Below are the code and all the weights of a small trained network. Each question names an input and a class and asks about switching units off, where a switched-off unit gives its printed mean instead of its output.

import numpy as np


def w(rows, s, z=0):
    codes = np.array(rows[::2]) - 128.0
    scale = np.full(codes.shape[1], s)
    scale[-1] = z or s
    return codes * scale


def f(y):
    return y / 2 * (1 + np.tanh(0.7978845608 * (y + 0.044715 * y**3)))


def log_softmax(a):
    a = a - a.max(-1, keepdims=True)
    return a - np.log(np.exp(a).sum(-1, keepdims=True))


def net(x, mask):
    res = np.array(x, float).reshape(1, 7) / 4 @ E
    y = f(res @ A[0][:, :-1].T + A[0][:, -1])
    res = res + np.where(mask, y, B[0][:, -1]) @ B[0][:, :-1]
    return log_softmax(res[-1] @ U[:, :-1].T + U[:, -1])


A, B = {}, {}
E = w([
[47,135,140,179],'x0',
[134,226,182,174],'x1',
[188,145,161,215],'x2',
[134,232,90,155],'x3',
[255,145,80,94],'x4',
[141,123,7,201],'x5',
[131,163,101,50],'x6',
],0.0067)
A[0] = w([
[173,137,118,188,86],'n1',
[103,23,102,85,60],'n2',
[49,112,152,130,252],'n3',
[172,139,237,142,95],'n4',
[119,174,156,8,196],'n5',
[40,70,182,160,35],'n6',
],0.017,0.0025)
B[0] = w([
[160,101,133,210,192],'n1',
[169,63,97,54,217],'n2',
[62,151,93,84,215],'n3',
[159,117,217,153,210],'n4',
[171,204,109,96,254],'n5',
[3,116,147,88,220],'n6',
],0.024,0.0096)
U = w([
[74,167,108,138,145],'0',
[180,133,135,113,244],'1',
[179,44,125,62,113],'2',
[180,200,129,103,91],'3',
[119,118,56,254,107],'4',
[32,143,164,107,96],'5',
[156,87,250,152,103],'6',
],0.0091,0.011)

Each question gives the input, the list of numbers given to net, and the class t.
The units are the neurons (one row each of A and B). Each row of codes is followed by its name. A weight is (code - 128) times the scale printed after its matrix; where a second scale follows, it is the last column's (A, B and U).
mask holds one flag per neuron, in row order. A switched-off neuron (its flag False) gives its mean, the last column of its row in B, instead of its output. The means were averaged over made-up inputs and are rounded, as every weight is.
A unit's drop is (log p(t) with every unit on - log p(t) with that unit switched off) / (log p(t) with every unit on - log p(t) with every unit switched off).
The circuit of an input: a set's keep is (log p(t) with only the set's units on - log p(t) with every unit switched off) / (log p(t) with every unit on - log p(t) with every unit switched off). Starting from all 6 units, units are removed one at a time, each time the one whose removal leaves the highest keep (on an exact tie, the one counted first), for as long as the keep stays at least 0.8.
circuit, biggest first: the units of the circuit, biggest drop first
k most important neurons: the k neurons with the biggest drops, biggest first
drop of u: that unit's drop, to one decimal
input [-7,0,-4,-3,-3,-8,4], class 3: circuit, biggest first -> [n5]
input [-7,-4,0,1,-7,0,8], class 3: 2 most important neurons -> [n5, n6]
input [-1,-2,1,-3,7,-8,-1], class 3: 2 most important neurons -> [n5, n1]
input [-6,-1,-1,-1,1,8,-3], class 4: circuit, biggest first -> [n1, n5, n4]
input [8,-2,8,1,-2,4,-7], class 5: 3 most important neurons -> [n6, n3, n5]
input [6,8,7,1,-2,4,-1], class 4: 2 most important neurons -> [n1, n2]
input [2,0,-6,4,-2,2,8], class 3: 2 most important neurons -> [n5, n6]
input [-1,2,1,8,-7,8,3], class 4: drop of n5 -> 0.1
input [-5,-6,8,5,-5,6,6], class 4: drop of n5 -> 0.1
input [8,7,0,-4,6,-7,0], class 6: drop of n4 -> 1.9
